Below is a small trained network, with its code and all its weights. Each question gives an input and a target symbol and asks what happens when units are switched off, that is, made to give their printed mean instead of their output.

import numpy as np


def w(rows, s, z=0):
    codes = np.array(rows[::2]) - 128.0
    scale = np.full(codes.shape[1], s)
    scale[-1] = z or s
    return codes * scale


def f(y):
    return np.maximum(y, 0)


def softmax(a):
    e = np.exp(a - a.max(-1, keepdims=True))
    return e / e.sum(-1, keepdims=True)


def log_softmax(a):
    a = a - a.max(-1, keepdims=True)
    return a - np.log(np.exp(a).sum(-1, keepdims=True))


def net(x, mask):
    ids = ['δεζημφψω'.index(c) for c in x.split()]
    T = len(ids)
    res = E[ids] + P[:T]
    u = 0
    for l in range(2):
        r = res
        for j in range(2):
            rows = slice(2 * j, 2 * j + 2)
            q, k, v = (r @ M[l][rows].T for M in (Q, K, V))
            z = softmax(np.where(np.tri(T) > 0, q @ k.T / 2**0.5, -1e9)) @ v
            o = O[l][rows]
            res = res + np.where(mask[u + j], z, o[:, -1]) @ o[:, :-1]
        u += 2
        y = f(res @ A[l][:, :-1].T + A[l][:, -1])
        res = res + np.where(mask[u : u + 8], y, B[l][:, -1]) @ B[l][:, :-1]
        u += 8
    return log_softmax(res[-1] @ U[:, :-1].T + U[:, -1])


Q, K, V, O, A, B = {}, {}, {}, {}, {}, {}
E = w([
[161,121,119],'δ',
[156,129,10],'ε',
[38,86,198],'ζ',
[114,100,78],'η',
[222,40,178],'μ',
[171,203,17],'φ',
[107,75,158],'ψ',
[203,194,203],'ω',
],0.012)
P = w([
[233,48,3],'0',
[15,156,242],'1',
[236,42,81],'2',
[18,190,243],'3',
[242,23,116],'4',
[23,209,248],'5',
[243,14,148],'6',
],0.0043)
Q[0] = w([
[195,5,176],'L0H1',
[176,49,136],'L0H1',
[138,90,170],'L0H2',
[126,120,192],'L0H2',
],0.011)
K[0] = w([
[255,120,226],'L0H1',
[246,63,235],'L0H1',
[152,83,53],'L0H2',
[158,112,90],'L0H2',
],0.0067)
V[0] = w([
[227,66,244],'L0H1',
[253,192,54],'L0H1',
[181,33,144],'L0H2',
[178,118,58],'L0H2',
],0.0044)
O[0] = w([
[254,80,158,198],'L0H1',
[176,158,125,203],'L0H1',
[138,99,172,231],'L0H2',
[149,97,141,250],'L0H2',
],0.0047,0.0013)
A[0] = w([
[39,49,156,146],'L0N1',
[133,157,186,148],'L0N2',
[67,81,131,121],'L0N3',
[114,198,254,164],'L0N4',
[56,100,116,172],'L0N5',
[112,209,20,255],'L0N6',
[13,157,168,95],'L0N7',
[228,113,128,230],'L0N8',
],0.0088,0.005)
B[0] = w([
[54,173,156,199],'L0N1',
[213,94,178,154],'L0N2',
[42,162,114,163],'L0N3',
[249,147,182,184],'L0N4',
[46,83,192,182],'L0N5',
[152,41,51,244],'L0N6',
[110,254,98,170],'L0N7',
[177,122,165,255],'L0N8',
],0.0059,0.0064)
Q[1] = w([
[191,93,186],'L1H1',
[220,93,130],'L1H1',
[176,168,189],'L1H2',
[31,254,84],'L1H2',
],0.0079)
K[1] = w([
[226,100,158],'L1H1',
[220,18,96],'L1H1',
[133,124,205],'L1H2',
[2,160,58],'L1H2',
],0.0081)
V[1] = w([
[64,176,113],'L1H1',
[2,197,185],'L1H1',
[98,13,107],'L1H2',
[154,151,223],'L1H2',
],0.0075)
O[1] = w([
[135,94,86,45],'L1H1',
[87,133,117,2],'L1H1',
[79,2,117,167],'L1H2',
[191,149,186,173],'L1H2',
],0.0097,0.0053)
A[1] = w([
[141,97,64,84],'L1N1',
[68,244,129,61],'L1N2',
[183,129,85,3],'L1N3',
[164,179,187,95],'L1N4',
[194,142,70,23],'L1N5',
[122,76,159,162],'L1N6',
[76,35,138,216],'L1N7',
[89,91,158,216],'L1N8',
],0.011,0.0044)
B[1] = w([
[122,95,57,187],'L1N1',
[163,61,57,170],'L1N2',
[22,137,254,165],'L1N3',
[37,83,81,238],'L1N4',
[53,135,230,177],'L1N5',
[175,147,134,190],'L1N6',
[151,240,78,249],'L1N7',
[160,174,136,196],'L1N8',
],0.0088,0.011)
U = w([
[179,110,135,136],'δ',
[1,58,115,65],'ε',
[233,144,52,77],'ζ',
[171,111,162,213],'η',
[92,244,120,82],'μ',
[101,69,72,98],'φ',
[37,154,200,63],'ψ',
[191,184,140,255],'ω',
],0.0075,0.0051)

Each question gives the input, a string of symbols that net reads in full, and the target symbol t.
The units are the heads (2 rows each of Q, K, V and O) and the neurons (one row each of A and B). Each row of codes is followed by its name. A weight is (code - 128) times the scale printed after its matrix; where a second scale follows, it is the last column's (O, A, B and U).
mask holds one flag per unit, layer by layer, with each layer's heads first. A switched-off unit (its flag False) gives its mean, the last column of its rows in O or B, instead of its output. The means were averaged over made-up inputs and are rounded, as every weight is.
A unit's drop is (log p(t) with every unit on - log p(t) with that unit switched off) / (log p(t) with every unit on - log p(t) with every unit switched off).
The circuit of an input: a set's keep is (log p(t) with only the set's units on - log p(t) with every unit switched off) / (log p(t) with every unit on - log p(t) with every unit switched off). Starting from the 12 units with the biggest drops (on a tie, the unit counted first), units are removed one at a time, each time the one whose removal leaves the highest keep (on an exact tie, the one counted first), for as long as the keep stays at least 0.8.
units of the circuit, in order: the units of the circuit, biggest drop first
top k neurons in layer l: the k neurons of layer l with the biggest drops, biggest first
which heads matter: for each layer, one digit per head in row order, 1 if its drop is at least 0.15 and else 0, layers parted by /
drop when u is switched off: that unit's drop, to one decimal
input η ζ φ ε ζ, target μ: which heads matter	00 / 10
input μ η η δ η ε, target ζ: units of the circuit, in order	L1N4, L1N3, L1N5
input δ δ δ ε φ ω η, target ψ: which heads matter	10 / 01
input ε φ φ, target ε: which heads matter	00 / 01
input φ η φ μ ω δ φ, target ψ: which heads matter	00 / 01
input δ ε η ω ζ ω δ, target ψ: which heads matter	00 / 01
input η μ η η, target μ: top 2 neurons in layer 1	L1N7, L1N2
input ζ ζ φ φ η ε, target ζ: top 2 neurons in layer 1	L1N4, L1N7
input ε δ δ η ψ ζ ζ, target ω: top 2 neurons in layer 0	L0N4, L0N2
input η δ ζ ζ ε ω η, target ψ: which heads matter	00 / 01
input φ η η, target ζ: top 2 neurons in layer 0	L0N6, L0N4
input δ μ μ η η, target η: top neuron in layer 0	L0N8
input ζ η η η, target μ: top 3 neurons in layer 1	L1N7, L1N4, L1N8
input μ ζ ε η ζ φ φ, target η: top 2 neurons in layer 1	L1N4, L1N7
input ε η ε η η η ζ, target μ: top neuron in layer 0	L0N1
input μ ε η φ, target φ: top 2 neurons in layer 0	L0N6, L0N4
input ε ζ δ ε μ η ε, target η: drop when L0H1 is switched off	0.2
input η ζ η ζ ω, target ψ: drop when L1N4 is switched off	0.8
input η ζ η φ η, target ζ: drop when L1N5 is switched off	0.2
input μ ψ ζ, target ω: top neuron in layer 0	L0N7
